Here is a tiny trained network, its code and every weight. The questions are about switching its units off for an input and a class, where a switched-off unit gives its printed mean instead of its output.

import numpy as np


def w(rows, s, z=0):
    codes = np.array(rows[::2]) - 128.0
    scale = np.full(codes.shape[1], s)
    scale[-1] = z or s
    return codes * scale


def f(y):
    return np.maximum(y, 0)


def log_softmax(a):
    a = a - a.max(-1, keepdims=True)
    return a - np.log(np.exp(a).sum(-1, keepdims=True))


def net(x, mask):
    res = np.array(x, float).reshape(1, 5) / 4 @ E
    y = f(res @ A[0][:, :-1].T + A[0][:, -1])
    res = res + np.where(mask, y, B[0][:, -1]) @ B[0][:, :-1]
    return log_softmax(res[-1] @ U[:, :-1].T + U[:, -1])


A, B = {}, {}
E = w([
[220,1,183,85],'x0',
[23,119,181,172],'x1',
[37,113,75,212],'x2',
[60,211,251,11],'x3',
[19,60,23,78],'x4',
],0.0087)
A[0] = w([
[108,100,94,217,158],'N1',
[144,146,64,124,146],'N2',
[208,93,96,168,216],'N3',
[73,198,253,117,53],'N4',
[128,67,128,180,254],'N5',
[188,114,146,43,214],'N6',
[162,136,163,74,162],'N7',
[223,132,84,114,187],'N8',
[163,19,100,97,179],'N9',
[98,217,67,122,137],'N10',
[1,29,91,135,15],'N11',
],0.014,0.0031)
B[0] = w([
[116,155,62,156,209],'N1',
[76,86,166,111,168],'N2',
[94,94,180,185,212],'N3',
[155,212,167,35,242],'N4',
[158,150,68,181,194],'N5',
[213,185,142,231,203],'N6',
[199,167,128,153,180],'N7',
[113,93,173,151,198],'N8',
[221,65,145,122,218],'N9',
[7,144,119,82,202],'N10',
[184,111,65,83,251],'N11',
],0.011,0.017)
U = w([
[179,138,153,188,3],'0',
[104,156,62,251,48],'1',
[131,10,239,166,121],'2',
[33,108,79,83,235],'3',
[171,24,72,84,170],'4',
[127,160,166,43,173],'5',
],0.013,0.0018)

Each question gives the input, the list of numbers given to net, and the class t.
The units are the neurons (one row each of A and B). Each row of codes is followed by its name. A weight is (code - 128) times the scale printed after its matrix; where a second scale follows, it is the last column's (A, B and U).
mask holds one flag per neuron, in row order. A switched-off neuron (its flag False) gives its mean, the last column of its row in B, instead of its output. The means were averaged over made-up inputs and are rounded, as every weight is.
A unit's drop is (log p(t) with every unit on - log p(t) with that unit switched off) / (log p(t) with every unit on - log p(t) with every unit switched off).
The circuit of an input: a set's keep is (log p(t) with only the set's units on - log p(t) with every unit switched off) / (log p(t) with every unit on - log p(t) with every unit switched off). Starting from all 11 units, units are removed one at a time, each time the one whose removal leaves the highest keep (on an exact tie, the one counted first), for as long as the keep stays at least 0.8.
circuit, biggest first: the units of the circuit, biggest drop first
unit that matters most: the unit with the biggest drop
k most important neurons: the k neurons with the biggest drops, biggest first
drop of u: that unit's drop, to one decimal
input [0,6,-1,-1,-4], class 5: circuit, biggest first -> [N6 N4]
input [-5,-7,2,4,0], class 3: unit that matters most -> N10
input [-2,-7,5,-4,-7], class 1: 4 most important neurons -> [N9 N1 N4 N5]
input [-1,-7,-6,-3,-8], class 2: 2 most important neurons -> [N8 N3]
input [-3,-6,5,-8,6], class 4: 3 most important neurons -> [N11 N9 N6]
input [-4,-7,-3,1,3], class 3: 3 most important neurons -> [N4 N10 N9]
input [-1,5,-8,-5,-4], class 2: 2 most important neurons -> [N1 N4]
input [-2,-3,3,-2,-8], class 1: 3 most important neurons -> [N9 N4 N2]
input [-7,-2,2,-2,-7], class 3: circuit, biggest first -> [N6 N10]
input [5,-3,-3,-2,-5], class 2: 2 most important neurons -> [N8 N3]
input [0,0,2,-7,4], class 4: 4 most important neurons -> [N11 N9 N6 N2]
input [2,0,1,-6,-5], class 2: 3 most important neurons -> [N3 N8 N6]
input [-7,3,0,-2,-2], class 3: 2 most important neurons -> [N6 N10]
input [4,5,8,-8,5], class 4: 2 most important neurons -> [N11 N9]
input [-2,-8,4,3,8], class 3: circuit, biggest first -> [N10]
input [6,-4,-7,2,4], class 0: 2 most important neurons -> [N6 N7]
input [-1,5,1,-7,5], class 4: 2 most important neurons -> [N11 N6]
input [-7,-7,0,-4,-4], class 3: drop of N6 -> 0.4
input [5,-2,-5,5,-7], class 0: drop of N6 -> 2.3
input [6,1,-8,6,5], class 0: most important neuron -> [N6]
input [-5,-4,7,5,-5], class 5: drop of N4 -> 0.4
input [3,4,4,-3,-4], class 1: drop of N2 -> 0.0
input [-1,-8,-6,-3,-3], class 2: 2 most important neurons -> [N8 N3]
